In the rows, zero is written as 100.
Known rows:
88 115 124 103 110 124 139 102 128 111 108 75 87 130 85 81 100 140 106 94 102 101 81 112 93 119 118 88 121 97 103 130 93 104 111 113 105 103 98 117 106 95 : noplurom
101 93 112 98 87 116 121 109 111 99 118 75 79 103 105 109 117 112 82 103 89 88 97 94 81 98 104 93 118 108 107 116 95 105 108 108 111 99 109 91 108 101 : tobu
86 114 124 111 104 132 131 109 126 110 112 78 89 134 82 90 110 137 110 89 110 99 78 108 91 106 117 90 114 100 103 131 89 107 115 112 109 100 105 121 106 86 : skebrel
86 112 127 114 108 129 134 108 126 108 114 79 83 127 80 85 112 132 101 89 115 97 78 104 93 106 122 94 115 98 106 131 85 111 109 107 113 101 109 117 105 88 : tudrudro
97 91 118 103 87 105 128 114 107 106 108 70 91 111 106 107 114 113 92 100 88 87 93 101 72 111 101 99 110 110 86 116 85 99 113 119 108 90 109 96 126 101 : klovol
83 116 124 108 107 133 131 104 127 114 113 78 88 132 83 88 111 138 109 95 109 97 78 109 91 108 118 92 111 102 101 130 89 103 111 115 110 98 104 120 106 88 : feko
93 98 115 104 92 107 125 109 116 107 119 76 83 109 105 107 117 115 92 103 90 88 89 100 79 106 100 102 112 109 96 125 94 102 112 116 111 96 108 92 115 99 : mobeluk
82 100 124 118 76 110 134 105 130 95 112 85 84 115 112 101 95 109 92 125 104 97 89 90 79 115 101 83 115 86 108 153 92 108 123 120 86 112 94 108 107 103 : kladrebu
83 93 100 110 83 111 127 114 116 96 117 80 75 118 101 107 108 116 104 118 100 90 90 97 91 104 110 90 116 100 109 133 107 115 118 104 108 100 108 98 114 91 : giden
100 92 136 116 74 104 130 116 119 90 106 72 94 102 115 105 106 100 74 102 98 91 90 85 64 116 102 94 113 91 88 134 65 102 116 118 91 101 100 100 119 109 : gistor
83 115 124 112 105 134 133 106 128 109 109 81 89 126 80 84 110 131 103 91 114 98 84 106 90 101 121 88 115 98 106 127 91 105 110 111 106 97 102 120 107 84 : vofuple
98 83 111 95 87 100 135 117 102 100 107 65 85 106 106 108 110 115 86 102 82 89 94 94 77 110 103 93 117 108 94 115 90 107 113 109 106 92 112 90 124 113 : bropos
90 110 133 106 103 126 134 115 124 111 107 74 99 127 85 94 114 135 99 74 100 94 80 107 84 103 110 97 113 105 91 124 81 102 115 109 111 97 109 112 114 95 : tavam
95 91 116 103 91 104 129 112 109 106 107 72 92 106 101 102 113 106 86 103 91 85 95 97 69 104 106 98 113 112 88 111 89 96 108 117 105 85 104 93 128 101 : bofle
90 86 115 107 86 99 128 119 106 99 106 72 89 108 102 106 109 106 86 101 95 78 90 95 71 108 112 99 110 111 88 120 81 105 112 109 109 87 108 90 131 100 : mamobrum
88 99 98 102 91 111 124 100 119 100 121 80 74 106 102 97 100 113 93 126 98 86 91 101 86 114 122 95 120 100 105 127 105 104 107 109 107 95 94 93 113 91 : nukor
93 84 124 112 103 87 117 99 99 99 109 92 71 103 107 99 117 107 96 91 98 92 100 122 86 115 100 90 121 117 107 135 86 113 113 112 107 92 111 74 110 80 : traklin
91 90 115 108 90 104 136 108 101 106 111 68 89 109 106 96 112 111 93 113 98 89 97 98 84 109 103 102 115 106 94 116 84 99 105 112 116 85 109 104 128 101 : fevek
87 100 107 109 91 113 122 101 119 106 122 83 74 113 99 99 112 111 98 123 102 89 90 100 90 105 110 95 113 104 109 128 102 103 106 117 110 96 103 99 110 90 : kifal
91 98 107 96 95 101 126 105 116 105 115 77 83 103 104 100 101 112 82 109 87 80 90 100 76 112 115 98 117 107 95 121 95 98 107 110 107 93 96 84 118 102 : leklos
92 110 133 109 105 122 138 117 124 112 110 72 94 126 86 93 116 135 98 72 101 95 78 105 85 105 109 98 114 105 93 125 81 106 114 109 112 99 114 112 113 97 : forer

Facts:
balam: zorol feko; tizuzul 684; geke a
bamudrum: zorol tegrem; tizuzul 588; geke a
baver: zorol tegrem; tizuzul 590; geke a
bitru: zorol plapal; tizuzul 590; geke f; bubedrem bamudrum
bofle: zorol tavam; tizuzul 588; geke b
bradel: zorol fligrun; tizuzul 590; geke f
braple: zorol momos; tizuzul 684; geke d; bubedrem fluplu
brenen: zorol tetu; tizuzul 590; geke c
brile: zorol vofuple; tizuzul 959; geke c
broga: zorol kupil; tizuzul 959; geke b; bubedrem giden
bromavok: zorol stomekul; tizuzul 590; geke f; bubedrem tegrem nepin
bropos: zorol tavam; tizuzul 588; geke d; bubedrem stufo gapor
bubom: zorol plukim; tizuzul 590; geke c; bubedrem zofli
butin: zorol tetu; tizuzul 590; geke c; bubedrem skibran drotatrer
dasoklu: zorol tetu; tizuzul 684; geke c
dopo: zorol fligrun; tizuzul 590; geke b
dorunek: zorol tegrem; tizuzul 684; geke f
dreklok: zorol momos; tizuzul 684; geke d; bubedrem klutri
drifir: zorol plapal; tizuzul 590; geke f; bubedrem klutri
drikufir: zorol droka; tizuzul 590; geke d; bubedrem klastin
droflelum: zorol plapal; tizuzul 959; geke a
droka: tizuzul 590; geke a; bubedrem drotatrer
dromegum: zorol kupil; tizuzul 590; geke b
drosom: zorol plosifle; tizuzul 590; geke c; bubedrem tirir
drotatrer: tizuzul 684; geke c
drubri: zorol vofuple; tizuzul 959; geke b; bubedrem steste klutri
druran: zorol noplurom; tizuzul 590; geke a; bubedrem bubom
duposko: zorol plukim; tizuzul 959; geke a; bubedrem skipinam vafe
duske: zorol tetu; tizuzul 588; geke c; bubedrem steste baver
dusu: zorol plukim; tizuzul 590; geke a
fadru: tizuzul 684; geke b; bubedrem klastin
faful: zorol tegrem; tizuzul 588; geke a
fanum: zorol plapal; tizuzul 959; geke f
fato: zorol momos; tizuzul 684; geke b
fefil: zorol stomekul; tizuzul 684; geke f; bubedrem kupil
feko: tizuzul 684; geke a; bubedrem sigre
fevek: zorol drotatrer; tizuzul 959; geke f
feza: zorol stomekul; tizuzul 684; geke f
fezus: tizuzul 684; geke d
flefe: zorol gredo; tizuzul 588; geke d; bubedrem stogri
flerusko: zorol tudrudro; tizuzul 684; geke f
fligrun: tizuzul 588; geke a; bubedrem tobu podazan
fliklik: zorol feko; tizuzul 590; geke a; bubedrem giden
flofos: zorol kuvotum; tizuzul 959; geke d
fluplu: tizuzul 588; geke d; bubedrem kupil
forer: tizuzul 590; geke d
fulol: zorol gremo; tizuzul 684; geke a; bubedrem nepin
fupe: zorol stomekul; tizuzul 590; geke e; bubedrem nepin
fuzum: tizuzul 684; geke b
gapor: zorol plapal; tizuzul 959; geke f
giden: zorol momos; tizuzul 684; geke d
gistor: zorol tegrem; tizuzul 588; geke c
grakur: zorol noplurom; tizuzul 588; geke a
gredo: tizuzul 590; geke b
gremo: tizuzul 684; geke f
gremuskom: zorol fadru; tizuzul 590; geke f; bubedrem dasoklu
gresi: zorol feko; tizuzul 684; geke a
gribak: zorol skebrel; tizuzul 684; geke a
gripla: zorol kuvotum; tizuzul 684; geke b; bubedrem braple
grisur: zorol fligrun; tizuzul 684; geke a; bubedrem plomobrok fliklik stoger klutri
grizegos: zorol tavam; tizuzul 959; geke a
grosisis: zorol fluplu; tizuzul 588; geke e; bubedrem droka
grudram: zorol taplo; tizuzul 684; geke a
gruvupli: zorol stomekul; tizuzul 590; geke b; bubedrem bamudrum
kefli: tizuzul 684; geke f
kestiklo: zorol stomekul; tizuzul 684; geke c
kifal: zorol taplo; tizuzul 684; geke f
kladrebu: zorol tegrem; tizuzul 684; geke a; bubedrem giden
klastin: zorol kupil; tizuzul 684; geke e; bubedrem dasoklu kugafes gapor
klasulik: zorol plosifle; tizuzul 590; geke f
klefe: zorol fadru; tizuzul 959; geke b
klotas: zorol droka; tizuzul 959; geke a
klovol: zorol tudrudro; tizuzul 588; geke a
kluflurun: zorol drotatrer; tizuzul 959; geke e
klutri: zorol fligrun; tizuzul 684; geke a; bubedrem bubom
kobropak: zorol tavam; tizuzul 959; geke a
kodor: zorol fezus; tizuzul 590; geke a; bubedrem brenen kluflurun
koskan: zorol plukim; tizuzul 588; geke d
kubun: zorol fuzum; tizuzul 684; geke b
kugafes: zorol fluplu; tizuzul 588; geke e; bubedrem podazan
kupil: tizuzul 588; geke c; bubedrem bamudrum
kuvotum: tizuzul 588; geke f; bubedrem duposko kobropak
ladra: zorol feko; tizuzul 590; geke b
leklos: zorol tetu; tizuzul 590; geke c; bubedrem rutevin
lobrus: zorol taplo; tizuzul 684; geke e
lodran: zorol momos; tizuzul 684; geke d
lodrin: zorol feko; tizuzul 590; geke a
lofleflas: zorol stomekul; tizuzul 590; geke a
logum: zorol mulam; tizuzul 588; geke c
mabrol: zorol forer; tizuzul 959; geke c
mamobrum: zorol plosifle; tizuzul 588; geke c
milil: zorol taplo; tizuzul 684; geke e; bubedrem bamudrum stufo
mobeluk: zorol kupil; tizuzul 590; geke d
mokis: zorol mulam; tizuzul 959; geke a
momos: tizuzul 684; geke d
moske: zorol tavam; tizuzul 959; geke b
motak: zorol fuzum; tizuzul 684; geke a
mulam: tizuzul 684; geke a; bubedrem pluskogrir
nepin: zorol fezus; tizuzul 590; geke f; bubedrem bitru gruvupli
niskan: zorol taplo; tizuzul 684; geke c
noplurom: tizuzul 684; geke a; bubedrem braple vafe fulol
nubre: zorol tegrem; tizuzul 588; geke d; bubedrem pudel raden skostul kobropak
nugo: zorol drotatrer; tizuzul 959; geke c
nukor: zorol tetu; tizuzul 684; geke c; bubedrem fulol
pabrar: zorol mulam; tizuzul 684; geke f
pasel: zorol noplurom; tizuzul 684; geke b
pazan: zorol forer; tizuzul 684; geke c
plapal: tizuzul 684; geke a
plegegri: zorol fadru; tizuzul 959; geke a
plevin: zorol skebrel; tizuzul 684; geke b
plipa: zorol gremo; tizuzul 684; geke f
plomobrok: zorol plosifle; tizuzul 959; geke a
plosifle: tizuzul 959; geke f; bubedrem balam
plosor: zorol tavam; tizuzul 590; geke b; bubedrem baver mamobrum
plukim: tizuzul 590; geke a
pluskogrir: zorol forer; tizuzul 588; geke d; bubedrem zasun bropos
podazan: zorol plapal; tizuzul 959; geke f
pudel: zorol mulam; tizuzul 588; geke e
pudrun: zorol feko; tizuzul 590; geke d
raden: zorol stomekul; tizuzul 590; geke f; bubedrem gruvupli
ragri: zorol feko; tizuzul 590; geke a; bubedrem vova
rezol: zorol gremo; tizuzul 590; geke f
ristuk: zorol forer; tizuzul 588; geke c; bubedrem kluflurun
ronil: zorol tavam; tizuzul 959; geke d
rutevin: zorol fadru; tizuzul 959; geke b; bubedrem braple
seplos: zorol mulam; tizuzul 588; geke a; bubedrem stufo faful gruvupli
setras: zorol plosifle; tizuzul 590; geke c; bubedrem stivopal tetu
seval: zorol feko; tizuzul 590; geke b
sezel: zorol fuzum; tizuzul 684; geke e
sigre: zorol fuzum; tizuzul 684; geke e
skasil: zorol tavam; tizuzul 959; geke b; bubedrem gremo bitru
skebrel: tizuzul 684; geke a
skekifes: zorol tegrem; tizuzul 588; geke a; bubedrem pudel tobu
sketum: zorol tegrem; tizuzul 588; geke d
skibran: zorol noplurom; tizuzul 684; geke f
skipinam: zorol gremo; tizuzul 684; geke a; bubedrem fefil
skirun: zorol fadru; tizuzul 588; geke b; bubedrem skipinam
skiruson: zorol mulam; tizuzul 590; geke f
skitrar: zorol fuzum; tizuzul 684; geke e; bubedrem dasoklu
skitratem: zorol forer; tizuzul 590; geke c
skodrus: zorol kefli; tizuzul 588; geke e
skostul: zorol forer; tizuzul 588; geke c
sodis: zorol gredo; tizuzul 959; geke d
sorek: zorol kuvotum; tizuzul 684; geke f; bubedrem ladra duske skasil
steste: zorol gredo; tizuzul 684; geke d
stibre: zorol drotatrer; tizuzul 684; geke e; bubedrem stogri
stivopal: zorol tetu; tizuzul 590; geke c; bubedrem zasun nukor
stoger: zorol noplurom; tizuzul 684; geke e; bubedrem dasoklu bubom
stogri: zorol fluplu; tizuzul 588; geke e; bubedrem fluplu milil
stomekul: tizuzul 684; geke a; bubedrem vafe
stoskur: zorol tegrem; tizuzul 684; geke a
stovem: zorol tetu; tizuzul 590; geke c
stufler: zorol skebrel; tizuzul 590; geke a; bubedrem brenen
stufo: zorol kuvotum; tizuzul 588; geke f
sudrus: zorol gredo; tizuzul 588; geke e
taplo: tizuzul 684; geke a
tavam: tizuzul 590; geke a
tegrem: tizuzul 590; geke b
tetu: tizuzul 590; geke c; bubedrem ristuk
tiluden: zorol fuzum; tizuzul 684; geke e; bubedrem ziklik niskan
tirir: zorol vofuple; tizuzul 959; geke f; bubedrem steste broga zosilu
tobu: zorol noplurom; tizuzul 590; geke f
traklin: zorol stomekul; tizuzul 590; geke c
traklugel: zorol skebrel; tizuzul 684; geke b; bubedrem plipa
trivok: zorol skebrel; tizuzul 590; geke b
trulovu: zorol fligrun; tizuzul 684; geke a
tudrudro: tizuzul 684; geke e
vafe: zorol mulam; tizuzul 959; geke f
velo: zorol plosifle; tizuzul 590; geke c
viso: zorol vofuple; tizuzul 959; geke a
vofuple: tizuzul 684; geke b
vova: zorol plukim; tizuzul 590; geke d; bubedrem gripla bradel
zabakon: zorol stomekul; tizuzul 590; geke f
zamar: zorol feko; tizuzul 590; geke a; bubedrem tegrem brenen
zasun: zorol kupil; tizuzul 588; geke e; bubedrem fliklik
zegar: zorol skebrel; tizuzul 684; geke b; bubedrem ristuk giden skasil fluplu bropos
zesel: zorol noplurom; tizuzul 684; geke a
zetrebres: zorol tegrem; tizuzul 588; geke a
zevu: zorol droka; tizuzul 590; geke e; bubedrem fliklik plipa
ziklik: zorol mulam; tizuzul 588; geke b; bubedrem dopo gremuskom
zisa: zorol mulam; tizuzul 684; geke a
zister: zorol tetu; tizuzul 684; geke c
zofli: zorol vofuple; tizuzul 959; geke d; bubedrem braple kluflurun bropos
zosilu: zorol kuvotum; tizuzul 588; geke f
zoson: zorol mulam; tizuzul 588; geke d; bubedrem gremuskom kugafes
zubel: zorol stomekul; tizuzul 684; geke c; bubedrem nepin
zuzik: zorol fezus; tizuzul 590; geke f; bubedrem ladra stoger

Rows:
No name comes twice in this set of rows, the named rows included.
82 96 106 112 87 112 125 108 119 100 118 84 74 114 97 102 109 111 99 121 104 87 92 95 88 102 111 91 114 101 111 131 105 110 111 108 108 99 106 98 112 90 -> plipa
96 83 128 113 105 87 122 101 101 99 109 92 70 106 105 99 119 107 98 91 95 96 101 118 90 111 93 88 123 117 110 132 92 112 112 113 111 94 115 77 112 82 -> zabakon
92 82 109 107 83 101 140 116 99 94 111 67 84 106 106 99 107 110 89 112 94 88 97 95 85 107 110 99 120 102 97 117 86 108 110 97 114 87 110 99 128 102 -> kluflurun
92 96 101 106 84 110 127 108 117 96 121 77 73 113 103 103 106 118 101 121 93 94 91 99 91 112 110 91 123 98 110 130 109 110 112 108 107 101 102 96 109 93 -> braple
78 100 107 107 95 111 125 99 121 109 115 88 78 113 97 95 103 111 95 125 103 89 94 100 84 104 114 90 112 105 106 132 105 105 109 118 102 96 97 99 114 90 -> traklugel
104 87 113 97 84 107 127 113 104 96 112 67 86 100 107 106 110 109 82 100 86 87 93 96 74 112 113 96 119 107 90 111 81 101 107 107 108 89 104 88 121 104 -> skostul
90 111 134 109 103 125 135 114 126 109 104 78 97 121 81 88 113 129 92 74 103 95 83 106 81 99 115 94 116 104 96 121 81 101 112 109 105 96 105 111 112 93 -> gredo
91 100 106 99 93 112 125 109 117 112 122 75 85 108 97 105 113 112 87 111 90 79 88 96 76 98 109 106 110 114 94 112 99 95 106 115 116 91 106 89 121 101 -> skiruson
88 89 107 85 95 114 128 110 102 113 109 68 88 103 102 105 108 110 76 108 84 82 98 92 68 97 111 94 106 118 92 105 89 96 103 117 107 85 106 93 124 110 -> ziklik
85 89 110 99 87 105 127 113 111 98 110 79 80 104 104 106 103 110 80 105 91 81 93 96 78 105 116 91 114 109 100 128 92 108 116 103 105 95 104 85 116 102 -> bubom
98 83 126 106 109 80 127 97 103 100 106 90 70 104 105 91 111 109 93 94 89 98 102 120 90 121 92 87 131 112 110 131 98 108 108 114 105 94 110 74 110 90 -> bromavok
87 85 112 99 93 97 143 109 99 104 108 65 86 110 110 97 101 118 92 115 89 91 96 100 86 115 101 98 118 103 95 121 87 104 110 109 111 89 109 102 127 111 -> zofli
98 110 145 120 80 127 142 123 137 90 99 75 103 116 91 91 104 120 84 73 104 103 85 91 77 102 110 86 126 84 98 133 74 106 119 102 88 107 98 117 105 102 -> tegrem

Now the same nodes, written a new way:
Known rows:
88 64 117 114 83 87 127 111 55 81 81 97 : skibran
64 103 77 104 96 94 95 107 138 114 107 125 : butin
78 110 77 98 104 91 101 106 104 90 93 113 : sodis
124 77 138 77 81 155 125 125 133 76 126 50 : mulam
70 89 103 76 92 67 102 104 122 71 65 85 : dreklok
125 93 86 89 121 80 100 95 59 91 104 89 : gapor
118 76 143 105 70 171 137 132 110 83 133 67 : plapal
121 56 134 58 56 172 125 119 81 112 98 22 : stomekul
84 85 60 59 98 71 86 102 131 69 97 105 : zuzik
103 121 87 99 104 91 68 78 123 118 96 123 : duske
119 109 94 93 83 179 110 122 124 68 139 95 : forer
91 133 87 129 115 83 77 95 157 83 124 165 : skekifes
114 97 87 110 104 94 101 96 53 94 104 113 : tobu
110 84 118 85 105 70 109 95 78 81 74 69 : milil
89 106 80 91 109 85 90 95 121 111 105 107 : stufler
130 121 106 122 126 95 92 81 67 137 111 100 : brenen
96 111 81 107 93 101 80 91 93 90 90 138 : skodrus
74 90 115 105 90 86 114 107 88 83 67 97 : lodran
113 92 145 111 73 175 132 128 121 93 126 69 : vofuple
179 128 123 106 104 183 86 88 99 108 149 85 : kupil
136 94 89 75 71 171 92 111 122 52 138 104 : kuvotum

Rows:
No name comes twice in this set of rows, the named rows included.
84 82 65 64 103 73 97 107 117 71 100 98 -> tirir
119 131 99 112 127 94 87 80 91 133 102 99 -> ladra
60 69 101 84 78 73 115 117 120 70 71 97 -> tiluden
134 129 98 105 119 92 69 68 95 128 99 110 -> ristuk
93 143 86 135 114 86 77 91 132 68 109 173 -> sketum
128 120 96 123 108 103 78 77 51 103 93 130 -> pudel
93 98 123 107 118 55 108 106 148 74 107 104 -> kladrebu
70 119 78 90 105 86 85 97 150 113 99 114 -> plosor
122 108 104 122 123 95 107 90 58 132 116 96 -> kobropak
158 114 96 106 121 92 74 65 36 99 95 107 -> stufo
83 100 112 66 108 64 94 95 150 99 72 69 -> zegar
118 104 83 99 101 94 77 81 73 87 96 124 -> zosilu
126 76 134 70 80 151 123 125 141 73 126 47 -> noplurom

